Below are the code and all the weights of a small trained network. Each question names an input and a target symbol and asks about switching units off, where a switched-off unit gives its printed mean instead of its output.

import numpy as np


def w(rows, s, z=0):
    codes = np.array(rows[::2]) - 128.0
    scale = np.full(codes.shape[1], s)
    scale[-1] = z or s
    return codes * scale


def f(y):
    return y / 2 * (1 + np.tanh(0.7978845608 * (y + 0.044715 * y**3)))


def softmax(a):
    e = np.exp(a - a.max(-1, keepdims=True))
    return e / e.sum(-1, keepdims=True)


def log_softmax(a):
    a = a - a.max(-1, keepdims=True)
    return a - np.log(np.exp(a).sum(-1, keepdims=True))


def net(x, mask):
    ids = ['ΔΘΞΩεημπτ'.index(c) for c in x.split()]
    T = len(ids)
    res = E[ids] + P[:T]
    r = res
    for j in range(3):
        rows = slice(3 * j, 3 * j + 3)
        q, k, v = (r @ M[0][rows].T for M in (Q, K, V))
        z = softmax(np.where(np.tri(T) > 0, q @ k.T / 3**0.5, -1e9)) @ v
        o = O[0][rows]
        res = res + np.where(mask[j], z, o[:, -1]) @ o[:, :-1]
    y = f(res @ A[0][:, :-1].T + A[0][:, -1])
    res = res + np.where(mask[3:15], y, B[0][:, -1]) @ B[0][:, :-1]
    return log_softmax(res[-1] @ U[:, :-1].T + U[:, -1])


Q, K, V, O, A, B = {}, {}, {}, {}, {}, {}
E = w([
[159,139,196,34],'Δ',
[165,50,247,105],'Θ',
[84,109,94,77],'Ξ',
[45,72,124,142],'Ω',
[82,79,102,78],'ε',
[81,68,140,100],'η',
[30,111,62,119],'μ',
[118,160,190,238],'π',
[101,203,117,39],'τ',
],0.013)
P = w([
[234,135,1,126],'0',
[33,139,159,68],'1',
[49,162,166,91],'2',
[39,176,197,67],'3',
[40,184,210,66],'4',
[33,180,228,70],'5',
],0.0078)
Q[0] = w([
[188,65,90,140],'head 1',
[89,88,112,98],'head 1',
[225,90,101,152],'head 1',
[124,116,135,63],'head 2',
[186,161,101,205],'head 2',
[248,101,93,214],'head 2',
[100,167,144,115],'head 3',
[93,139,189,94],'head 3',
[187,133,122,95],'head 3',
],0.013)
K[0] = w([
[96,128,188,175],'head 1',
[110,161,144,72],'head 1',
[100,105,189,203],'head 1',
[96,129,186,182],'head 2',
[102,35,13,28],'head 2',
[121,9,72,94],'head 2',
[183,119,142,97],'head 3',
[183,89,167,115],'head 3',
[140,87,80,183],'head 3',
],0.013)
V[0] = w([
[199,150,78,125],'head 1',
[133,7,73,163],'head 1',
[113,187,83,164],'head 1',
[198,131,118,206],'head 2',
[107,201,53,133],'head 2',
[247,163,158,118],'head 2',
[104,52,165,182],'head 3',
[204,73,117,115],'head 3',
[222,111,135,123],'head 3',
],0.012)
O[0] = w([
[69,123,133,56,177],'head 1',
[166,61,48,78,2],'head 1',
[65,154,66,145,111],'head 1',
[198,143,112,177,164],'head 2',
[137,222,78,87,124],'head 2',
[199,141,232,125,151],'head 2',
[120,121,53,246,70],'head 3',
[65,73,164,136,90],'head 3',
[92,107,185,147,121],'head 3',
],0.011,0.0031)
A[0] = w([
[149,46,44,170,2],'neuron 1',
[199,132,247,77,174],'neuron 2',
[146,7,7,175,16],'neuron 3',
[114,12,109,83,144],'neuron 4',
[145,167,155,182,155],'neuron 5',
[127,131,190,171,87],'neuron 6',
[57,207,128,107,87],'neuron 7',
[94,205,3,157,78],'neuron 8',
[59,19,116,251,169],'neuron 9',
[87,66,192,119,252],'neuron 10',
[40,188,114,120,55],'neuron 11',
[52,255,84,130,45],'neuron 12',
],0.0069,0.0052)
B[0] = w([
[148,45,183,132,134],'neuron 1',
[117,152,79,179,249],'neuron 2',
[152,9,131,124,147],'neuron 3',
[86,157,112,148,163],'neuron 4',
[143,124,112,141,173],'neuron 5',
[142,130,108,113,168],'neuron 6',
[181,117,143,108,186],'neuron 7',
[226,135,117,118,158],'neuron 8',
[157,39,172,166,166],'neuron 9',
[98,168,120,127,221],'neuron 10',
[180,119,167,119,167],'neuron 11',
[184,105,145,122,182],'neuron 12',
],0.011,0.012)
U = w([
[3,229,148,142,166],'Δ',
[104,59,222,190,17],'Θ',
[110,143,46,80,164],'Ξ',
[162,61,131,130,39],'Ω',
[79,107,28,97,243],'ε',
[106,74,117,119,134],'η',
[184,103,75,102,4],'μ',
[202,194,53,244,204],'π',
[189,108,250,65,41],'τ',
],0.0058,0.0032)

Each question gives the input, a string of symbols that net reads in full, and the target symbol t.
The units are the heads (3 rows each of Q, K, V and O) and the neurons (one row each of A and B). Each row of codes is followed by its name. A weight is (code - 128) times the scale printed after its matrix; where a second scale follows, it is the last column's (O, A, B and U).
mask holds one flag per unit, heads first, then neurons. A switched-off unit (its flag False) gives its mean, the last column of its rows in O or B, instead of its output. The means were averaged over made-up inputs and are rounded, as every weight is.
A unit's drop is (log p(t) with every unit on - log p(t) with that unit switched off) / (log p(t) with every unit on - log p(t) with every unit switched off).
unit that matters most: the unit with the biggest drop
top k neurons: the k neurons with the biggest drops, biggest first
heads that matter: for each layer, one digit per head in row order, 1 if its drop is at least 0.15 and else 0, layers parted by /
drop of u: that unit's drop, to one decimal
input μ η μ, target μ: unit that matters most => neuron 8
input Δ Θ Δ τ Ξ, target τ: heads that matter => 110
input Ξ Δ Δ Ξ, target Δ: heads that matter => 010
input μ μ ε π, target μ: heads that matter => 111
input τ η Δ ε ε, target Δ: heads that matter => 010
input Θ π Ω Δ τ, target Θ: heads that matter => 111
input Θ η ε, target Θ: heads that matter => 011
input η Δ τ, target τ: heads that matter => 010
input ε π ε Ξ, target ε: heads that matter => 110
input Θ Δ π, target Θ: heads that matter => 011
input Δ μ Δ Ω ε, target Δ: heads that matter => 000
input ε τ Ξ, target τ: heads that matter => 010
input τ η π η, target τ: heads that matter => 101
input π π π Ξ, target π: heads that matter => 101
input Θ ε π, target Θ: unit that matters most => neuron 9
input Ξ Ξ μ, target μ: top 3 neurons => (neuron 8; neuron 12; neuron 11)
input ε τ Ξ Ω, target τ: top 2 neurons => (neuron 11; neuron 2)
input τ Ω Δ π ε, target τ: top 3 neurons => (neuron 2; neuron 11; neuron 7)
input Δ Ξ τ τ η, target τ: top 3 neurons => (neuron 11; neuron 7; neuron 12)
input Θ Ξ μ Δ π τ, target Θ: unit that matters most => head 3
input Δ π Θ, target Δ: drop of neuron 3 => 0.1
input Θ ε π τ τ Θ, target Θ: drop of head 2 => 0.1
input π μ τ ε, target π: drop of head 2 => 0.6
